Table B holds the same points as the rows below and some others, measured another way and shuffled. Each row below is followed by which row of B it is.
B:
1: [  65 -353  125  183 -212 -124 -148  -32 -213  213   72  267  158   29
  -48   40  -89   20   58  217  -41  -15 -113  205  -31 -289 -117 -130
  -54  282]
2: [  50  178 -152 -148   91   22   94   37  -65  -71  -23  209  -82  252
 -114  204  270  161  -73  170 -312   39  -60  107  -64 -161  326 -191
  190   16]
3: [ -10 -100  -72   23  -92  140  -69    3 -126    8   72 -125   21  -63
  -85 -163  133  148 -105   74  -87  -19   29   16 -123  158   -4  182
  -30  -40]
4: [ 100 -382  403   91 -172 -244  -46  -86  -44  181   -6  221  221   17
   73  143 -159 -145  164   18   63  -11  -63  146   66 -358  -60 -165
 -127  255]
5: [  36 -560  388  249 -252 -343   96 -163   15  314  -73  343  289  122
  171  233 -161 -159  237   31  -14  -66   -7    4 -107 -391  -25  -58
 -233  315]
6: [  24   13  -96  112  -35  -91  113  -15  120  120  -73   58  121  200
    0  122   94   52   30   29  -93 -139  -28  -78  -76 -148   -1  -61
  -58   43]
7: [  89 -276  192   16 -187 -159 -149  -84  -71  217  -12 -139  288 -117
   69  -98 -141   40   40  -86  118  -62  -62  107   63 -128 -301   18
 -177  100]
8: [ -11  134 -229  277   22   72 -108   47  171   20 -157  139    7  168
   -1   41   61   19  -22   92  -42 -133  -21   15  -48 -177 -251 -301
  334  118]
9: [  49 -199  -48   26 -177 -118  -50  -40 -148  236   50  -71  225    9
  -32  -65    0  180  -21   65  -53  -80  -84   61  -64  -81 -131  103
 -221   70]
10: [  79   18   91 -110   -1  -82   36  -26   69   31  -39 -102  124   49
    3   43   62   47   10  -87  -17  -46  -26   20   56  -86   17  -41
  -77  -32]
11: [ 130   62   66 -252   -5   12 -210   10 -139  -22   22 -194   90 -110
  -63 -110   29  136  -99  -42   14   49  -84  246  162  -62 -119 -122
   83  -28]
12: [  11  148  -38 -210   53  243  -21   21   22 -176   48 -454  -26 -154
  -83 -256  221  159 -165 -151  -12  -10   99  -66  -19  374   55  284
  -56 -280]
13: [  73 -271  245  101 -150 -199  -43  -91   57  194  -68   24  253   -2
  103   45 -130  -70  119  -78   95  -82  -32   46   36 -230 -196  -79
 -129  149]
14: [  30 -238  109   64 -147   15  -66  -19 -136   73   92    9   84  -54
  -63  -82   30   48  -13   95  -32  -13  -13   68  -67    5    7  108
 -125   69]
15: [  19   46  -28  149   -2  255 -141  115  -55 -180  128   74 -156  -28
 -204 -102  131  -22  -72  200  -10  -10   -8  101    5   64   42  -73
  155   40]
16: [  73  169  -31 -185   72  -13   54    0   83  -36  -69 -136   59   86
  -25   48  154  110  -57  -87  -82  -39  -18   14   44  -39   71  -67
   29  -94]
17: [  70 -192  248   -8 -114 -125   23  -70   74  106   -5 -169  217  -62
   52  -28  -53  -42   75 -151  115  -81    9  -34   53  -42  -92   98
 -261   -2]
18: [  29  -45  190  290    1  108 -110   75  133 -138    3  279  -91   51
  -83   81    0 -243   86  131   79  -41   11   81   65 -180  -21 -290
  221  181]
19: [ -17  -35 -191  172  -57  146  -69   62 -130   -9   59  195  -69  107
 -148  -15  164  118  -79  266 -188  -25  -30   81 -147  -31   61  -51
  147  107]
20: [ 113  258  158 -248  199   27   90   56   89 -258  -47  200 -143  187
 -100  265  216  -64    6   34 -160   91  -25  143  135 -213  402 -354
  254   -3]
21: [   7 -149   17   30  -98   48   16  -29  -63   40   52  -82   71  -21
  -45  -84  109   96  -40   36  -74  -36   29  -22 -112   93   53  182
 -130  -24]
22: [  19   60  -83   19  -12  173  -93   49  -19  -81   46 -147  -19  -51
 -111 -149  134   94 -101   44  -17  -40   14   25  -22  132  -41   58
   51  -65]
23: [  26  189   54  266   92  193 -193   96  302 -200 -115   25  -84    0
  -30  -39   -8 -213   17  -36  187 -106   38   33  137  -83 -276 -351
  379   61]
24: [  75 -175  244  -39  -85  -38  -59  -35  -47   24   42  -31  103  -66
  -14  -24  -11  -27   34  -22   37   10   -7   95   47  -65    6    3
  -91   56]
25: [  28  159  199  167   69  135   38   54  474 -194  -42 -371   28  -97
  -11 -133   12 -255   66 -291  337 -211  127 -257  161  203 -171   73
 -136 -180]
26: [ -15  107   54  479   65  146  -85   91  374 -165 -123  287 -117  144
  -27  108   -1 -308  104   73  131 -148   54  -51   47 -196 -178 -402
  366  173]
27: [  99 -297  135   37 -174 -289   -6  -83 -143  281  -11  254  248  149
   32  182  -76   53   99  116  -99  -28 -136  166  -12 -403  -32 -175
 -128  251]
28: [  -4  560 -198   20  233  432 -160  148  414 -388 -102 -570 -154 -143
  -99 -321  191  -22 -177 -261  230 -151  133 -146  164  396 -286  -37
  312 -331]
29: [  12  -15   28  -14  -44   20  126  -26  144   17   14 -320  121  -29
  -14 -103  118   57  -16 -153   38 -130   67 -188  -54  195   18  282
 -290 -166]
30: [  98  191   23 -271   52  164 -130   57  -33 -159   84 -406    7 -164
 -139 -219  131  130 -144 -108   60   12  -16   96  153  201  -15   86
  -31 -200]
31: [  27 -107  -27   40  -75  -69   72  -21  -63  102    9  149   79  154
  -42  115  112   90   14  129 -170  -43  -45   31 -105 -145  125  -26
  -55   87]
32: [ 112  211  326 -210  163  -42  169   -4  357 -204 -103 -182   36   41
   29  135  100 -177   79 -291  110  -43   69  -87  207  -37  178 -116
  -48 -153]
33: [  33  244  -47 -179  126   36  213    1  203 -119  -69 -175   -6  141
  -34   87  259   75  -45 -130 -122  -60   59 -140  -19   84  247   52
  -41 -197]
34: [  99   68  200  -47   65 -109  175   21  173  -68  -10  128   28  184
  -60  238   97 -123  102  -17  -32  -51  -29  -21   92 -206  257 -169
  -91   25]
35: [  24 -138  544   54   -4   75  109  -49  384 -197   -6 -358   68 -207
   74 -117  -21 -338  130 -361  320  -99  210 -242  109  253   28  255
 -288 -169]
36: [  60  254 -140 -160   95   17   96   35  107  -52  -43 -164   32  125
  -74   42  204  144  -74  -55 -104  -73  -25  -33   27    8  104  -28
   -5 -135]
37: [ 203  245  -90 -390   82 -155 -152   33 -204   48  -57  120   81  167
  -95  185   81  250  -94  107 -198   91 -237  408  207 -436   30 -500
  280   99]
38: [  99 -187  149  -63 -139  -93 -113  -21 -147  127   81  -97  186  -82
  -45  -79  -47   74   -5    6   42  -21  -81  149   71  -91 -100   24
 -178   58]
39: [ -16 -120  -39   37  -92   97  -15  -27  -48   37   18 -145   63  -45
  -25 -138  117  124  -71    9  -75  -43   54  -39 -134  154  -15  212
  -67  -52]
40: [  42 -105  -84  126 -103  -39 -149   -3 -116  145  -29  152  103   81
  -25   14    8  110  -24  151  -89  -38  -85  161  -49 -215 -171 -179
  131  178]
41: [ -25  290 -233  240   93  225    1  112  308 -149  -52 -159  -75   84
 -108  -91  165  -22  -61  -20   70 -198   59 -174  -12  142 -135  -43
  117 -110]
42: [  -5 -226  164  263  -62 -300  476  -78  263  171  -79  467  126  448
   65  487  119 -173  251   86 -207 -159   28 -255 -206 -351  419  -38
 -290  178]
43: [ -72 -220 -175  205 -150  -71  206  -78    7  226  -37   79  147  202
   29   68  157  158    7  103 -228 -144   43 -190 -324    5   87  242
 -205   42]
44: [  63  126   64 -157   76   78   57   32   45 -148   18  -67  -38   48
  -94   33  184   31  -42  -16  -80   12   15   27   38   26  219  -21
   20  -90]
45: [ 101 -201  132 -148 -149  -89 -251  -96 -176  171  -43 -217  254 -175
   75 -168 -101  154  -54 -102   48   28  -62  222   74  -93 -319  -26
    1   55]
46: [ 103  444   97 -374  281  162  122   85  183 -380  -34 -129 -180   91
 -127  119  306  -13  -78 -113 -100   68   41   29  167   57  406 -165
  194 -225]
47: [ 115  216  125 -260   99   57   -1   43  116 -158   23 -327   28  -70
  -89  -70  111   16  -52 -176   86  -26   -5   20  193   88   61    3
  -78 -185]
48: [  52 -297  228   78 -160 -102  -62  -66  -58  139   14   30  179  -44
   29  -12  -68  -26   67    4   39  -31  -18   73  -11 -127  -89   19
 -136  124]
49: [ -30 -170  164  121  -78   53  116  -54  173  -11   -6 -175   85  -50
   35  -82   81  -73   42 -128   55 -105  136 -201 -107  185   35  270
 -218  -81]
50: [  -7  195 -218   -6   38  230  -55   62   47 -105   20 -288  -32  -36
 -121 -201  201  161 -148  -14  -31  -87   37  -58  -44  244  -62  127
   55 -168]
51: [  81  241  -47 -117  150 -216  358    4  222   -4 -115  284   22  454
  -36  458  239   14   86   42 -267  -81  -61  -75   -7 -350  429 -274
  -14   21]
52: [ -26 -254   40   78 -126    4   61  -67  -95   90   10  114   61   62
    6   26  121   79   -2  105 -181   -7   44  -13 -204  -13  137  138
  -56   70]
53: [  33 -280  192  168 -129 -104  142   -8  -49   80  112  310   54  147
  -92  179   57  -85  119  192 -106  -42  -30   -5  -92 -183  262   19
 -215  170]
54: [  35 -123  -57    2  -87   74  -69   33 -266   15  133  187  -34   56
 -166    6  151  151  -79  272 -209   50  -67  174 -103  -64  178   -6
   34  108]
55: [  -4  257  -71  -56  110  314  -79   62  173 -259  -28 -381  -96 -123
  -71 -230  196   45 -143 -147   63  -52  122  -82   20  326  -57  101
  153 -239]
56: [  -8   89   12   25   43  157  -39  -11  189 -113 -104 -228   10  -55
   35 -122  109   -2  -52 -150   44  -69  109  -80  -15  148 -109   37
  129 -113]
57: [ -18  -99  -72   48  -96  -36  138  -63   76  132  -29 -180  169   61
   30  -43  119  124  -13  -69  -74 -135   53 -173 -161  104   -2  258
 -237  -79]
58: [ 121  389   26 -306  234  -88  279   43  232 -172  -85   36  -37  301
  -71  323  270   13   17  -77 -172  -24  -39  -34  123 -182  426 -243
   29 -128]
59: [  30 -154  -49  221 -125  -64  -79   10  -87  144    6  274   81  138
  -59   88    7   38   26  217  -93  -65  -94  122  -68 -264  -83 -188
   64  221]
60: [ 130 -225  600  -13  -51 -142  -11  -46  129  -58   13   78  114  -67
   43  119 -128 -310  186 -127  199   11   10   89  210 -232   59 -169
 -129  123]
61: [ -27   49  -83  270   -7  123   42   49  196  -58  -19   10  -25   95
  -67  -15  121  -54    5   46    2 -152   52 -138  -85   52  -27    9
   26   -3]
62: [  37   -6  125  283  -10   52 -103   55  199  -59  -40  119    7   40
  -33   31  -36 -193   81   30  139 -112    2   20   83 -160 -173 -245
  135  132]
63: [  45 -328  396  129 -152 -197   53 -137  229  160 -102 -163  298  -82
  189  -12 -149 -175  166 -265  210 -130   78 -130   23  -71 -202  113
 -288   44]
64: [  97  138   58  -46   99 -101  176   64   50  -81   10  410  -75  339
 -136  381  186  -50   68  200 -219    2  -97   98   42 -370  411 -352
   86  129]
65: [ 100  158  134  101   56  127 -272  101  156 -165  -17  -79  -17 -100
  -83  -99  -61 -152    3  -42  239  -54  -39  153  254 -105 -285 -326
  236   54]
66: [  23 -302   68  156 -188 -100  -35  -55  -97  200   14  107  173   30
   13    7  -24   47   40  102  -52  -63  -31   46 -107 -137  -80   38
 -123  151]
67: [  -4  -84   48   12  -76   95   30  -24   46  -11   50 -277   82  -97
  -38 -172  102   60  -48  -92   34  -81   79 -113  -66  232  -10  285
 -208 -126]
68: [  57 -122   19 -118  -93   54 -176  -26 -226   51   41  -93   78 -105
  -45 -139   58  178 -106   57  -81   55  -38  189  -19   14  -73   32
   55   21]
69: [  64   60   37  -76   14   64   -9   39  -25  -78   61  -32  -16   29
 -121    2  138   48  -45   51  -58   -8  -27   65   40   -5  126  -27
  -11  -29]
70: [  57 -137   70  108 -108   56 -190   35 -138   24   87   65   39  -58
 -103  -86  -10   16  -24  139   20  -12  -64  172   29  -89 -108  -86
   40  130]
71: [ 112 -197  122  -91 -151 -163 -167  -79 -124  217  -27 -147  277  -87
   54  -83  -98  119   -7  -72   57  -30  -92  169   77 -158 -271  -35
 -110   77]
72: [  -1   85 -270   80  -39   57  -23   20   42   91  -33 -179   97   65
  -49 -105  130  198  -96   12  -61 -140  -18  -65  -91   67 -163   74
  -21  -58]

[ -18  -10  259  -10   90  221 -201 -114   69 -135   93   18    9 -146
  -27  -21  -65  150  -11  329  144 -131   23  200  135   83   12  144
 -106]  25
[-120  -38 -349 -150  -30 -151   72   12 -146   97  -48  114  -21  109
   52 -137  132 -223  145 -220 -280   60 -115  -31 -213 -139    2   39
  224]  37
[   3 -210  186  -20   76 -187  -75 -272  375  145 -105  -95 -139   39
 -143  -23   45  -31  192   70  276  -86  -80   63  137  -90  -22  -63
  -63]  40
[ -82  -55  -97  -83   26  295 -278 -200   23   13   40   38  -52  -49
 -121 -264  -62   87  105  245   48  -61  -43  112 -147  -22   64  191
   24]  65
[-218 -107 -302   68   49 -140  -97 -242  121  351 -122 -121 -134    8
 -196 -212  119 -134  288   15  127 -130 -229  104 -171  -24  -35  131
  135]  11
[   3    3  126   -6  -53 -114  -34   81  127  -94    6 -125  -68   68
   44  123  -18   22  -24  -12   44   49  -60  -40  134  -60  -61 -153
    3]  3
[ -16  -57  137  -37    7 -239   42  -19  202  -76  -15  -52  -82   53
   39  143   40  -76   20  -48   57  -12  -69    1  184  -73  -29 -120
   22]  54
[ -84   50 -157   13  -71   48 -122   37    2  -44    6 -120  -47   30
    5  -46  -30   26   -1   19  -46   33 -103  -27  -67  -37  -12  -24
   84]  1
[  43   75  -44  -33  -66  150  -97   91 -100 -201   24  -55   76   -1
  128  -15  -75   98 -123   15 -157   77    7  -43  -18  -41   25  -70
    4]  56
[  24  -31   13    3   14 -160   80   65  -89   66  -97  -53   74   27
  112   20   96  -53   57 -135 -108   24  -40    5   22  -36  -74  -95
   -1]  36
[-106   12  -65  -23  -21 -114  -10   40   23  -23   15  -33  -62   37
   24   33   41  -75   42  -30  -46   -8 -107   19   16  -39  -38   -7
  103]  27
[ -68   78 -170 -151  -24   32   62  183 -336 -133   75  191  101   14
  188  -45   68 -110  -20 -112 -382   68  -12   31 -123  -42   -1   77
  158]  20
[  61  219 -242  -84 -166  514 -216  276 -445 -333  104   -4  199  -10
  226 -165 -171  226 -241   44 -420  206   72 -106 -245  -20   52   -2
   48]  62
[ -58  -90   50  111   44 -165  -68 -155  238  161 -112 -210  -91   -8
  -96    1   52   -5  135   52  223  -99 -131   67   90   -4  -62  -54
  -30]  66
[  19  -41  -18   50    9   36 -107  -74   17   74  -91 -138   32  -17
   -7  -95    1   69   60   40   34  -14  -50   30  -26  -15  -30  -38
  -45]  55
[-139  -59 -143   42  -18 -164  -77  -87  162  182  -68 -159 -145   66
 -112  -58   60  -76  171  -14  115  -35 -183    8  -47  -56  -62  -17
  100]  68
[ 113  -58  -96  168    0 -112   -3  -84   18  173 -272 -309  133   -6
   64  -70   53   63   36 -145    0   17  -65  -61  -23  -39  -46 -216
 -104]  72
[ -92  -48   -3   18   50 -149    0  -69   67   83  -38  -43  -43  -20
  -19    1   89  -80  117   12   47  -88 -102   98   44   -4  -45   34
   42]  10
[  90  133  215  -51  -99  -70   65  316  -62 -391   93  -48   67   49
  268  289  -60   61 -243  -82 -183  136   41  -92  234  -39  -46 -236
  -14]  57
[-304  187 -266  -77  -70  307 -224  199 -309  -82  249  102  -75  -35
  -28 -147  -38    8   35  219 -174  -18 -125  143 -231   85  -44  318
  241]  60
[ 213  -30  -38  -36  -70  211 -123   10 -129  -55 -141 -120  173   41
  130 -164  -78  179  -60  -70 -170  163   76 -124 -114 -110   23 -191
 -115]  8
[ -36  177 -108  -37 -147   45  -17  348 -232 -210   86  -68   48   78
  195   91  -42   35 -142  -96 -268  160  -45  -98  -35  -29  -69 -114
  115]  12
[  26   25   20 -105   23  -92  128  140 -230 -121    5  129  137    0
  212   53   92  -91  -35 -133 -286   36   22   39   25  -36  -25  -22
   46]  64
[ -81  -58 -200  122   37  -12 -136 -245  142  154 -138 -198  -31  -61
 -101 -152   26   12  107   65  121 -117 -143   65  -72   -8   24   30
   11]  70
[-160   73   37   23    6  109 -168    2   61 -125  131  -47  -86  -76
  -41   30  -48   57  -16  235   92 -103  -94  137   73   70  -14  128
   50]  63
[ -72  -37    8    7   51 -150   31  -22   10   62  -38  -20   -6  -14
   24   15   94  -82   95  -20  -11  -66  -84   87   45   -5  -51   16
   41]  44
[ -20  161   44   39  -96  109  -84  276 -166 -185   81 -126   56    1
  143   93  -66  126 -133   40 -118   84  -29  -18   40   42  -88  -82
   13]  49
[ -38   -4   98  135   41 -156   -2    4   59   78  -80 -186   14  -48
   23   79   62   19   47   14  101  -81  -91   83  126   51  -98  -63
  -47]  29
[-190 -200   90  136  147 -236 -126 -370  420  372 -113 -189 -223  -51
 -298  -73  114  -73  336  200  464 -259 -216  216  100   37  -79  116
  -16]  48
[  84  -82    9  123   42 -127  -10 -159  131   86 -199 -216   71  -36
   35  -17   43   36   32  -56   73  -50  -55    1   73  -30   -8 -149
 -103]  50
[ 123  -96   40   89   29 -146    5 -149  159   44 -205 -212   74  -10
   56    8   35   37    8  -91   55  -18  -37  -37   95  -68    5 -203
 -110]  19
